Below is a small trained network, with its code and all its weights. Each question gives an input and a target symbol and asks what happens when units are switched off, that is, made to give their printed mean instead of their output.

import numpy as np


def w(rows, s, z=0):
    codes = np.array(rows[::2]) - 128.0
    scale = np.full(codes.shape[1], s)
    scale[-1] = z or s
    return codes * scale


def norm(h):
    return h / np.sqrt((h * h).mean(-1, keepdims=True) + 1e-5)


def f(y):
    return y / 2 * (1 + np.tanh(0.7978845608 * (y + 0.044715 * y**3)))


def softmax(a):
    e = np.exp(a - a.max(-1, keepdims=True))
    return e / e.sum(-1, keepdims=True)


def log_softmax(a):
    a = a - a.max(-1, keepdims=True)
    return a - np.log(np.exp(a).sum(-1, keepdims=True))


def net(x, mask):
    ids = ['αβγδζηθλπστφψω'.index(c) for c in x.split()]
    T = len(ids)
    res = E[ids] + P[:T]
    u = 0
    for l in range(2):
        r = norm(res)
        for j in range(3):
            rows = slice(2 * j, 2 * j + 2)
            q, k, v = (r @ M[l][rows].T for M in (Q, K, V))
            z = softmax(np.where(np.tri(T) > 0, q @ k.T / 2**0.5, -1e9)) @ v
            o = O[l][rows]
            res = res + np.where(mask[u + j], z, o[:, -1]) @ o[:, :-1]
        u += 3
        y = f(norm(res) @ A[l][:, :-1].T + A[l][:, -1])
        res = res + np.where(mask[u : u + 12], y, B[l][:, -1]) @ B[l][:, :-1]
        u += 12
    return log_softmax(norm(res)[-1] @ U[:, :-1].T + U[:, -1])


Q, K, V, O, A, B = {}, {}, {}, {}, {}, {}
E = w([
[162,109,87],'α',
[130,133,81],'β',
[65,216,142],'γ',
[6,59,3],'δ',
[18,67,25],'ζ',
[67,92,78],'η',
[165,108,86],'θ',
[54,85,67],'λ',
[124,127,74],'π',
[166,106,84],'σ',
[171,172,184],'τ',
[108,131,61],'φ',
[125,122,61],'ψ',
[128,119,60],'ω',
],0.0048)
P = w([
[118,66,129],'0',
[195,195,5],'1',
[96,23,124],'2',
[159,198,22],'3',
[90,14,120],'4',
[123,204,32],'5',
[88,10,115],'6',
[84,207,40],'7',
[92,5,109],'8',
[74,220,44],'9',
[93,4,121],'10',
],0.0023)
Q[0] = w([
[42,61,143],'0.h0',
[127,19,68],'0.h0',
[172,111,255],'0.h1',
[133,89,136],'0.h1',
[125,86,148],'0.h2',
[134,140,140],'0.h2',
],0.011)
K[0] = w([
[124,66,70],'0.h0',
[185,25,130],'0.h0',
[253,106,228],'0.h1',
[133,91,120],'0.h1',
[97,133,106],'0.h2',
[120,131,145],'0.h2',
],0.012)
V[0] = w([
[70,157,147],'0.h0',
[140,150,152],'0.h0',
[122,96,52],'0.h1',
[87,119,97],'0.h1',
[245,252,44],'0.h2',
[134,178,89],'0.h2',
],0.0038)
O[0] = w([
[22,156,118,123],'0.h0',
[125,103,96,119],'0.h0',
[180,163,9,179],'0.h1',
[222,113,39,160],'0.h1',
[229,253,137,254],'0.h2',
[97,211,178,170],'0.h2',
],0.0026,0.0017)
A[0] = w([
[171,178,142,95],'0.n0',
[192,193,134,119],'0.n1',
[132,45,40,31],'0.n2',
[109,112,128,123],'0.n3',
[183,86,139,2],'0.n4',
[139,126,114,68],'0.n5',
[101,123,136,170],'0.n6',
[142,146,138,91],'0.n7',
[184,221,159,69],'0.n8',
[52,32,156,147],'0.n9',
[235,167,68,171],'0.n10',
[98,2,226,97],'0.n11',
],0.0058,0.00089)
B[0] = w([
[76,115,186,159],'0.n0',
[50,114,194,187],'0.n1',
[128,46,204,212],'0.n2',
[129,119,136,121],'0.n3',
[97,210,117,106],'0.n4',
[117,138,115,125],'0.n5',
[143,105,132,131],'0.n6',
[112,125,152,129],'0.n7',
[51,96,249,203],'0.n8',
[54,44,199,128],'0.n9',
[59,47,41,251],'0.n10',
[134,18,2,150],'0.n11',
],0.0077,0.0024)
Q[1] = w([
[212,176,193],'1.h0',
[163,122,107],'1.h0',
[172,108,120],'1.h1',
[121,217,140],'1.h1',
[89,39,43],'1.h2',
[188,3,174],'1.h2',
],0.015)
K[1] = w([
[115,11,218],'1.h0',
[130,54,130],'1.h0',
[121,103,99],'1.h1',
[108,61,194],'1.h1',
[213,14,58],'1.h2',
[211,64,192],'1.h2',
],0.013)
V[1] = w([
[127,147,130],'1.h0',
[130,28,151],'1.h0',
[178,70,101],'1.h1',
[135,125,117],'1.h1',
[125,144,64],'1.h2',
[163,3,124],'1.h2',
],0.0056)
O[1] = w([
[137,146,127,124],'1.h0',
[61,37,182,137],'1.h0',
[62,135,224,131],'1.h1',
[109,132,136,127],'1.h1',
[153,135,26,125],'1.h2',
[212,253,84,252],'1.h2',
],0.0037,0.0031)
A[1] = w([
[183,69,128,56],'1.n0',
[119,138,124,80],'1.n1',
[52,141,140,125],'1.n2',
[152,99,186,115],'1.n3',
[216,206,143,6],'1.n4',
[135,130,125,82],'1.n5',
[100,123,48,48],'1.n6',
[92,99,128,125],'1.n7',
[106,255,116,90],'1.n8',
[132,117,145,134],'1.n9',
[127,104,117,23],'1.n10',
[125,128,110,39],'1.n11',
],0.009,0.0012)
B[1] = w([
[170,51,177,184],'1.n0',
[136,105,135,118],'1.n1',
[228,115,39,217],'1.n2',
[147,214,121,154],'1.n3',
[138,153,20,107],'1.n4',
[129,116,130,116],'1.n5',
[78,212,148,252],'1.n6',
[128,157,91,178],'1.n7',
[75,107,247,147],'1.n8',
[127,158,122,131],'1.n9',
[104,118,150,130],'1.n10',
[109,122,138,124],'1.n11',
],0.011,0.0025)
U = w([
[28,194,50,163],'α',
[76,193,241,237],'β',
[117,119,130,13],'γ',
[212,126,10,198],'δ',
[120,119,130,22],'ζ',
[233,209,181,167],'η',
[171,64,168,195],'θ',
[156,65,158,162],'λ',
[127,124,129,2],'π',
[103,104,130,20],'σ',
[121,123,129,4],'τ',
[127,88,133,93],'φ',
[122,125,129,9],'ψ',
[137,81,143,108],'ω',
],0.011,0.0037)

Each question gives the input, a string of symbols that net reads in full, and the target symbol t.
The units are the heads (2 rows each of Q, K, V and O) and the neurons (one row each of A and B). Each row of codes is followed by its name. A weight is (code - 128) times the scale printed after its matrix; where a second scale follows, it is the last column's (O, A, B and U).
mask holds one flag per unit, layer by layer, with each layer's heads first. A switched-off unit (its flag False) gives its mean, the last column of its rows in O or B, instead of its output. The means were averaged over made-up inputs and are rounded, as every weight is.
A unit's drop is (log p(t) with every unit on - log p(t) with that unit switched off) / (log p(t) with every unit on - log p(t) with every unit switched off).
The circuit of an input: a set's keep is (log p(t) with only the set's units on - log p(t) with every unit switched off) / (log p(t) with every unit on - log p(t) with every unit switched off). Starting from the 12 units with the biggest drops (on a tie, the unit counted first), units are removed one at a time, each time the one whose removal leaves the highest keep (on an exact tie, the one counted first), for as long as the keep stays at least 0.8.
circuit, biggest first: the units of the circuit, biggest drop first
top k neurons: the k neurons with the biggest drops, biggest first
k most important neurons of layer l: the k neurons of layer l with the biggest drops, biggest first
heads that matter: for each layer, one digit per head in row order, 1 if its drop is at least 0.15 and else 0, layers parted by /
input π β γ τ τ γ α β φ ω π, target δ: most important neuron of layer 0 -> 0.n2
input π τ τ, target η: heads that matter -> 010 / 101
input τ τ τ θ, target α: heads that matter -> 000 / 000
input τ π τ τ ψ τ τ γ ω, target δ: top 4 neurons -> 0.n2, 0.n8, 1.n8, 0.n9
input π τ θ α γ, target δ: 2 most important neurons of layer 1 -> 1.n2, 1.n6
input τ λ τ ω τ θ γ γ τ, target δ: heads that matter -> 010 / 101
input τ τ φ β π τ β, target α: top 3 neurons -> 1.n6, 0.n8, 1.n2
input β γ τ γ, target β: top 4 neurons -> 0.n2, 1.n8, 0.n9, 0.n10
input γ ω γ π σ τ β, target δ: top 3 neurons -> 0.n1, 0.n8, 0.n2
input τ ψ β τ τ π τ, target η: 3 most important neurons of layer 0 -> 0.n10, 0.n8, 0.n2
input τ π γ τ, target β: top 2 neurons -> 0.n8, 0.n11
input η γ λ γ π, target δ: top 4 neurons -> 0.n8, 0.n2, 0.n1, 1.n4
input β β α ζ η τ, target α: top 4 neurons -> 1.n0, 0.n10, 0.n1, 1.n2
input τ γ λ γ, target β: top 4 neurons -> 0.n2, 1.n8, 0.n9, 0.n11
input γ γ η λ τ β γ τ τ τ φ, target δ: circuit, biggest first -> 0.n8
input τ τ β, target α: circuit, biggest first -> 0.h1, 1.n6
input ω ψ γ τ ω, target δ: top 3 neurons -> 0.n8, 0.n1, 0.n2
input τ γ τ τ η γ θ, target δ: top 3 neurons -> 0.n2, 0.n8, 0.n4
input β ζ γ τ α, target δ: top 3 neurons -> 0.n8, 0.n1, 0.n2
input φ γ β, target δ: heads that matter -> 001 / 101
input ψ τ γ π β τ γ β, target β: top 2 neurons -> 1.n8, 0.n2
input φ τ ζ γ β γ α τ γ γ σ, target δ: circuit, biggest first -> 1.h2
input τ γ θ, target δ: heads that matter -> 000 / 101
input α τ γ τ τ π θ τ γ π, target β: 2 most important neurons of layer 0 -> 0.n11, 0.n2
input τ τ β φ ω τ γ τ φ, target δ: 2 most important neurons of layer 1 -> 1.n8, 1.n0
